Below are the code and all the weights of a small trained network. Each question names an input and a class and asks about switching units off, where a switched-off unit gives its printed mean instead of its output.

import numpy as np


def w(rows, s, z=0):
    codes = np.array(rows[::2]) - 128.0
    scale = np.full(codes.shape[1], s)
    scale[-1] = z or s
    return codes * scale


def f(y):
    return np.maximum(y, 0)


def log_softmax(a):
    a = a - a.max(-1, keepdims=True)
    return a - np.log(np.exp(a).sum(-1, keepdims=True))


def net(x, mask):
    res = np.array(x, float).reshape(1, 6) / 4 @ E
    y = f(res @ A[0][:, :-1].T + A[0][:, -1])
    res = res + np.where(mask, y, B[0][:, -1]) @ B[0][:, :-1]
    return log_softmax(res[-1] @ U[:, :-1].T + U[:, -1])


A, B = {}, {}
E = w([
[18,146,188,109,38,107,98,70,110,63,205,102],'x0',
[137,102,142,124,126,124,131,155,122,100,125,151],'x1',
[161,85,103,97,177,126,201,55,69,115,247,133],'x2',
[119,115,123,120,128,141,127,103,131,129,105,135],'x3',
[127,121,140,152,126,110,136,160,123,126,149,129],'x4',
[74,90,222,15,192,111,135,159,158,191,139,104],'x5',
],0.015)
A[0] = w([
[130,93,115,121,167,162,167,94,69,118,173,134,146],'n0',
[82,133,138,38,198,112,130,188,168,177,91,141,212],'n1',
[122,129,147,157,101,128,42,161,207,132,92,117,254],'n2',
[128,134,150,172,42,174,103,111,147,86,104,97,170],'n3',
[122,120,104,116,157,122,210,92,87,129,177,162,146],'n4',
[173,148,64,213,164,157,120,123,110,123,106,174,217],'n5',
[151,100,174,103,174,168,192,170,154,225,118,137,122],'n6',
[180,131,49,172,132,143,129,124,72,151,119,166,151],'n7',
[187,137,115,128,148,123,106,150,158,170,90,154,158],'n8',
[179,99,102,73,197,91,133,136,118,179,149,108,148],'n9',
[98,130,139,159,130,93,102,183,129,154,70,97,203],'n10',
[87,167,133,185,92,86,115,114,127,50,135,163,166],'n11',
[49,117,245,44,111,83,97,96,126,120,164,83,37],'n12',
[126,156,64,149,50,109,104,63,75,33,165,106,154],'n13',
[187,145,27,172,133,146,168,154,139,113,100,147,234],'n14',
[97,108,172,153,113,169,144,110,158,114,149,108,113],'n15',
],0.012,0.0077)
B[0] = w([
[189,133,224,139,95,122,184,66,79,128,161,116,200],'n0',
[72,84,149,101,107,145,126,131,196,171,52,121,220],'n1',
[46,189,90,93,105,174,46,198,164,112,82,91,225],'n2',
[125,186,100,164,48,128,88,160,101,92,71,92,205],'n3',
[155,83,178,166,114,104,179,34,65,122,178,174,205],'n4',
[49,126,53,66,146,128,149,148,120,114,181,115,244],'n5',
[202,70,179,144,126,114,99,101,211,175,108,86,201],'n6',
[94,108,125,106,104,94,166,90,102,109,246,90,222],'n7',
[79,118,106,93,126,188,116,180,140,203,101,199,197],'n8',
[244,53,159,95,200,76,175,127,125,169,142,104,197],'n9',
[116,65,95,86,116,150,45,193,174,120,56,138,198],'n10',
[138,164,119,128,91,161,71,122,153,55,105,181,209],'n11',
[2,90,72,59,111,96,166,160,23,84,186,114,247],'n12',
[182,170,132,217,118,79,125,95,112,39,94,162,245],'n13',
[52,107,71,32,138,147,196,170,107,87,160,81,251],'n14',
[133,150,121,108,119,121,114,136,67,111,145,119,161],'n15',
],0.0097,0.026)
U = w([
[34,141,55,69,135,139,109,176,108,129,118,93,199],'0',
[97,90,140,91,167,119,202,105,50,97,204,88,170],'1',
[108,114,190,116,176,179,83,166,212,222,69,117,85],'2',
[219,63,207,119,171,98,154,91,150,218,127,111,6],'3',
[125,255,145,184,126,172,54,143,124,53,70,96,126],'4',
[173,176,146,252,125,90,133,65,82,77,151,200,114],'5',
],0.0091,0.0024)

Each question gives the input, the list of numbers given to net, and the class t.
The units are the neurons (one row each of A and B). Each row of codes is followed by its name. A weight is (code - 128) times the scale printed after its matrix; where a second scale follows, it is the last column's (A, B and U).
mask holds one flag per neuron, in row order. A switched-off neuron (its flag False) gives its mean, the last column of its row in B, instead of its output. The means were averaged over made-up inputs and are rounded, as every weight is.
A unit's drop is (log p(t) with every unit on - log p(t) with that unit switched off) / (log p(t) with every unit on - log p(t) with every unit switched off).
The circuit of an input: a set's keep is (log p(t) with only the set's units on - log p(t) with every unit switched off) / (log p(t) with every unit on - log p(t) with every unit switched off). Starting from the 12 units with the biggest drops (on a tie, the unit counted first), units are removed one at a time, each time the one whose removal leaves the highest keep (on an exact tie, the one counted first), for as long as the keep stays at least 0.8.
units of the circuit, in order: the units of the circuit, biggest drop first
most important unit: the unit with the biggest drop
top k neurons: the k neurons with the biggest drops, biggest first
drop when u is switched off: that unit's drop, to one decimal
input [1,-6,-7,-3,8,-5], class 4: units of the circuit, in order => (n12)
input [-6,0,0,-4,5,1], class 2: units of the circuit, in order => (n12 n6)
input [1,-4,5,6,8,-1], class 5: top 2 neurons => (n12 n14)
input [0,-3,2,6,-3,8], class 3: top 2 neurons => (n6 n14)
input [0,-8,4,-1,-5,-1], class 1: top 2 neurons => (n11 n3)
input [-7,2,3,2,3,1], class 3: top 3 neurons => (n6 n12 n9)
input [-1,3,2,-6,0,0], class 1: top 2 neurons => (n6 n1)
input [1,4,7,-1,-6,-8], class 5: top 2 neurons => (n13 n12)
input [-5,-2,1,-1,6,8], class 3: top 2 neurons => (n9 n2)
input [1,-6,7,-7,0,0], class 5: drop when n14 is switched off => 0.3
input [-4,2,1,-5,8,6], class 3: drop when n9 is switched off => 0.2
input [5,5,4,-2,2,0], class 5: drop when n14 is switched off => 0.3
input [-2,4,-8,-8,5,1], class 2: drop when n12 is switched off => 0.4
input [-4,-8,1,0,3,0], class 1: most important unit => n2
